Below is a small trained network, with its code and all its weights. Each question gives an input and a target symbol and asks what happens when units are switched off, that is, made to give their printed mean instead of their output.

import numpy as np


def w(rows, s, z=0):
    codes = np.array(rows[::2]) - 128.0
    scale = np.full(codes.shape[1], s)
    scale[-1] = z or s
    return codes * scale


def f(y):
    return np.maximum(y, 0)


def softmax(a):
    e = np.exp(a - a.max(-1, keepdims=True))
    return e / e.sum(-1, keepdims=True)


def log_softmax(a):
    a = a - a.max(-1, keepdims=True)
    return a - np.log(np.exp(a).sum(-1, keepdims=True))


def net(x, mask):
    ids = ['αγδζηθλμξφω'.index(c) for c in x.split()]
    T = len(ids)
    res = E[ids] + P[:T]
    r = res
    for j in range(3):
        rows = slice(3 * j, 3 * j + 3)
        q, k, v = (r @ M[0][rows].T for M in (Q, K, V))
        z = softmax(np.where(np.tri(T) > 0, q @ k.T / 3**0.5, -1e9)) @ v
        o = O[0][rows]
        res = res + np.where(mask[j], z, o[:, -1]) @ o[:, :-1]
    y = f(res @ A[0][:, :-1].T + A[0][:, -1])
    res = res + np.where(mask[3:7], y, B[0][:, -1]) @ B[0][:, :-1]
    return log_softmax(res[-1] @ U[:, :-1].T + U[:, -1])


Q, K, V, O, A, B = {}, {}, {}, {}, {}, {}
E = w([
[89,204,81,87,138],'α',
[225,131,85,181,59],'γ',
[15,167,225,229,166],'δ',
[45,126,230,124,190],'ζ',
[96,170,196,96,28],'η',
[69,66,75,184,198],'θ',
[64,66,83,243,90],'λ',
[55,78,197,170,112],'μ',
[206,141,30,162,124],'ξ',
[246,115,148,157,153],'φ',
[109,127,129,100,170],'ω',
],0.012)
P = w([
[109,71,89,5,81],'0',
[84,182,149,121,141],'1',
[151,126,111,104,153],'2',
[90,183,143,145,133],'3',
[156,128,112,107,149],'4',
[80,182,147,155,126],'5',
[155,129,114,105,151],'6',
[95,187,145,162,116],'7',
[157,131,111,105,148],'8',
],0.014)
Q[0] = w([
[182,98,129,7,165],'H1',
[129,237,215,196,171],'H1',
[136,181,89,162,132],'H1',
[93,236,191,208,159],'H2',
[89,185,98,136,96],'H2',
[90,104,67,122,131],'H2',
[102,156,33,146,40],'H3',
[167,229,132,71,191],'H3',
[252,126,170,216,104],'H3',
],0.017)
K[0] = w([
[180,205,147,133,194],'H1',
[103,77,174,33,91],'H1',
[122,90,84,93,70],'H1',
[42,53,168,81,121],'H2',
[124,150,91,114,110],'H2',
[101,140,96,163,119],'H2',
[116,153,62,201,107],'H3',
[180,188,113,73,173],'H3',
[250,58,121,109,111],'H3',
],0.02)
V[0] = w([
[139,207,127,106,7],'H1',
[194,53,70,178,91],'H1',
[186,190,81,41,189],'H1',
[209,135,91,59,134],'H2',
[197,52,218,98,99],'H2',
[164,114,166,152,196],'H2',
[184,152,139,194,116],'H3',
[150,133,79,117,129],'H3',
[154,189,125,124,165],'H3',
],0.014)
O[0] = w([
[40,146,164,66,208,163],'H1',
[139,137,57,223,187,165],'H1',
[117,164,61,4,142,141],'H1',
[53,111,56,154,119,142],'H2',
[48,50,198,160,136,117],'H2',
[132,73,105,62,156,2],'H2',
[2,141,131,81,131,92],'H3',
[102,140,177,130,162,108],'H3',
[66,71,153,176,115,120],'H3',
],0.0099,0.0065)
A[0] = w([
[168,11,52,66,121,82],'N1',
[197,62,144,79,145,50],'N2',
[64,118,147,158,117,251],'N3',
[201,13,96,120,175,52],'N4',
],0.011,0.0034)
B[0] = w([
[106,140,255,153,229,191],'N1',
[109,159,124,209,215,168],'N2',
[217,28,86,76,187,254],'N3',
[199,144,32,32,136,197],'N4',
],0.0081,0.0094)
U = w([
[99,143,57,22,92,152],'α',
[9,212,126,196,237,30],'γ',
[138,104,136,107,105,220],'δ',
[121,46,94,42,60,253],'ζ',
[75,51,118,84,198,17],'η',
[106,137,25,173,44,193],'θ',
[60,169,159,224,187,80],'λ',
[108,59,153,140,155,152],'μ',
[84,185,115,125,178,82],'ξ',
[152,98,58,82,157,81],'φ',
[78,30,2,73,94,193],'ω',
],0.0054,0.0038)

Each question gives the input, a string of symbols that net reads in full, and the target symbol t.
The units are the heads (3 rows each of Q, K, V and O) and the neurons (one row each of A and B). Each row of codes is followed by its name. A weight is (code - 128) times the scale printed after its matrix; where a second scale follows, it is the last column's (O, A, B and U).
mask holds one flag per unit, heads first, then neurons. A switched-off unit (its flag False) gives its mean, the last column of its rows in O or B, instead of its output. The means were averaged over made-up inputs and are rounded, as every weight is.
A unit's drop is (log p(t) with every unit on - log p(t) with that unit switched off) / (log p(t) with every unit on - log p(t) with every unit switched off).
The circuit of an input: a set's keep is (log p(t) with only the set's units on - log p(t) with every unit switched off) / (log p(t) with every unit on - log p(t) with every unit switched off). Starting from all 7 units, units are removed one at a time, each time the one whose removal leaves the highest keep (on an exact tie, the one counted first), for as long as the keep stays at least 0.8.
circuit, biggest first: the units of the circuit, biggest drop first
unit that matters most: the unit with the biggest drop
k most important neurons: the k neurons with the biggest drops, biggest first
drop of u: that unit's drop, to one decimal
input θ θ δ α λ α α μ, target θ: most important neuron	[N1]
input θ φ θ φ φ θ α ω, target θ: circuit, biggest first	[H1 N1]
input φ η θ, target φ: 2 most important neurons	[N4 N1]
input η ξ γ μ θ γ θ γ, target η: circuit, biggest first	[N3 H1 H3]
input γ η μ γ, target γ: 2 most important neurons	[N3 N4]
input η θ θ λ θ φ φ θ ξ, target γ: circuit, biggest first	[N1 H2 N3]
input ω γ α φ δ θ, target ω: circuit, biggest first	[H2 N1 H1]
input ω γ θ γ, target ω: circuit, biggest first	[H2 H3 N3]
input λ λ γ, target ω: circuit, biggest first	[H2 H3 N1]
input μ λ γ μ, target μ: circuit, biggest first	[H2 H1 N3]
input η γ λ γ, target η: circuit, biggest first	[N3 H1 H2]
input δ ζ ω ξ α θ λ, target θ: 2 most important neurons	[N3 N1]
input γ θ ξ, target γ: 2 most important neurons	[N1 N3]
input ζ ω θ, target φ: unit that matters most	N4
input α δ δ λ θ α, target α: 2 most important neurons	[N1 N2]
input α θ λ α θ φ, target α: 2 most important neurons	[N1 N2]
input γ θ γ θ ξ α, target γ: 2 most important neurons	[N3 N4]
input γ α μ α δ λ, target γ: drop of N1	-0.1
input θ θ δ η φ ω, target θ: drop of N3	0.1
input λ ξ γ μ μ ξ, target λ: circuit, biggest first	[H1]
input θ α λ ζ, target θ: drop of N1	0.1
